Below are the code and all the weights of a small trained network. Each question names an input and a class and asks about switching units off, where a switched-off unit gives its printed mean instead of its output.

import numpy as np


def w(rows, s, z=0):
    codes = np.array(rows[::2]) - 128.0
    scale = np.full(codes.shape[1], s)
    scale[-1] = z or s
    return codes * scale


def norm(h):
    return h / np.sqrt((h * h).mean(-1, keepdims=True) + 1e-5)


def f(y):
    return np.maximum(y, 0)


def log_softmax(a):
    a = a - a.max(-1, keepdims=True)
    return a - np.log(np.exp(a).sum(-1, keepdims=True))


def net(x, mask):
    res = np.array(x, float).reshape(1, 6) / 4 @ E
    u = 0
    for l in range(2):
        y = f(norm(res) @ A[l][:, :-1].T + A[l][:, -1])
        res = res + np.where(mask[u : u + 3], y, B[l][:, -1]) @ B[l][:, :-1]
        u += 3
    return log_softmax(norm(res)[-1] @ U[:, :-1].T + U[:, -1])


A, B = {}, {}
E = w([
[60,160,230,34],'x0',
[131,128,130,132],'x1',
[200,156,91,65],'x2',
[133,126,136,130],'x3',
[107,2,149,69],'x4',
[128,127,130,127],'x5',
],0.0051)
A[0] = w([
[168,14,98,100,1],'0.n1',
[132,6,130,97,206],'0.n2',
[92,153,134,98,147],'0.n3',
],0.018,0.0047)
B[0] = w([
[171,254,100,58,207],'0.n1',
[30,51,159,117,248],'0.n2',
[172,102,171,129,169],'0.n3',
],0.018,0.012)
A[1] = w([
[38,66,135,97,142],'1.n1',
[41,98,150,249,140],'1.n2',
[58,112,216,218,6],'1.n3',
],0.019,0.0026)
B[1] = w([
[160,117,82,249,251],'1.n1',
[211,128,240,117,200],'1.n2',
[45,159,64,29,211],'1.n3',
],0.016,0.012)
U = w([
[232,164,236,103,219],'0',
[44,179,107,27,141],'1',
[79,83,59,229,206],'2',
[60,31,208,154,2],'3',
[250,172,24,165,21],'4',
],0.012,0.0034)

Each question gives the input, the list of numbers given to net, and the class t.
The units are the neurons (one row each of A and B). Each row of codes is followed by its name. A weight is (code - 128) times the scale printed after its matrix; where a second scale follows, it is the last column's (A, B and U).
mask holds one flag per neuron, layer by layer. A switched-off neuron (its flag False) gives its mean, the last column of its row in B, instead of its output. The means were averaged over made-up inputs and are rounded, as every weight is.
A unit's drop is (log p(t) with every unit on - log p(t) with that unit switched off) / (log p(t) with every unit on - log p(t) with every unit switched off).
The circuit of an input: a set's keep is (log p(t) with only the set's units on - log p(t) with every unit switched off) / (log p(t) with every unit on - log p(t) with every unit switched off). Starting from all 6 units, units are removed one at a time, each time the one whose removal leaves the highest keep (on an exact tie, the one counted first), for as long as the keep stays at least 0.8.
circuit, biggest first: the units of the circuit, biggest drop first
most important unit: the unit with the biggest drop
k most important neurons: the k neurons with the biggest drops, biggest first
k most important neurons of layer l: the k neurons of layer l with the biggest drops, biggest first
input [0,-3,-6,-4,8,-8], class 2: circuit, biggest first -> (1.n1)
input [-7,-3,8,8,4,-3], class 1: 3 most important neurons -> (0.n1, 1.n1, 1.n2)
input [-1,7,-2,2,-7,-3], class 0: circuit, biggest first -> (0.n1, 1.n2)
input [1,3,5,3,-6,3], class 0: 2 most important neurons of layer 0 -> (0.n2, 0.n1)
input [-4,0,2,3,6,-3], class 1: 2 most important neurons -> (0.n1, 0.n2)
input [-8,-7,4,2,8,7], class 1: circuit, biggest first -> (0.n1, 0.n2)
input [1,-4,-1,6,1,-4], class 3: 3 most important neurons -> (1.n2, 0.n1, 0.n2)
input [-7,2,3,-2,6,-8], class 1: 2 most important neurons -> (0.n1, 0.n2)
input [1,2,3,-7,-2,6], class 0: 4 most important neurons -> (0.n2, 1.n3, 1.n1, 0.n1)
input [2,6,2,7,5,1], class 2: 2 most important neurons of layer 0 -> (0.n2, 0.n1)
input [-8,-6,-2,6,-6,-1], class 0: 2 most important neurons -> (0.n1, 1.n1)
input [6,4,-1,-5,3,-7], class 3: 3 most important neurons -> (0.n1, 1.n2, 0.n3)
input [-5,3,6,5,2,-2], class 1: 4 most important neurons -> (0.n1, 1.n1, 1.n2, 0.n3)
input [-1,-5,-8,-4,-1,2], class 0: 2 most important neurons of layer 0 -> (0.n2, 0.n1)
input [-3,-8,-4,-2,-8,-2], class 0: most important neuron of layer 1 -> (1.n2)
input [7,7,3,-8,-7,-7], class 0: 2 most important neurons of layer 1 -> (1.n3, 1.n1)
input [-1,-4,8,-5,-3,4], class 4: 4 most important neurons -> (1.n2, 1.n3, 0.n2, 0.n1)
input [0,3,1,8,0,8], class 4: 4 most important neurons -> (0.n1, 0.n2, 1.n1, 1.n3)
input [-8,-1,-1,3,-5,-1], class 0: 2 most important neurons -> (0.n1, 1.n1)
input [5,8,1,3,2,-4], class 2: most important unit -> 1.n1
input [0,-4,5,6,0,5], class 4: 2 most important neurons of layer 0 -> (0.n2, 0.n3)
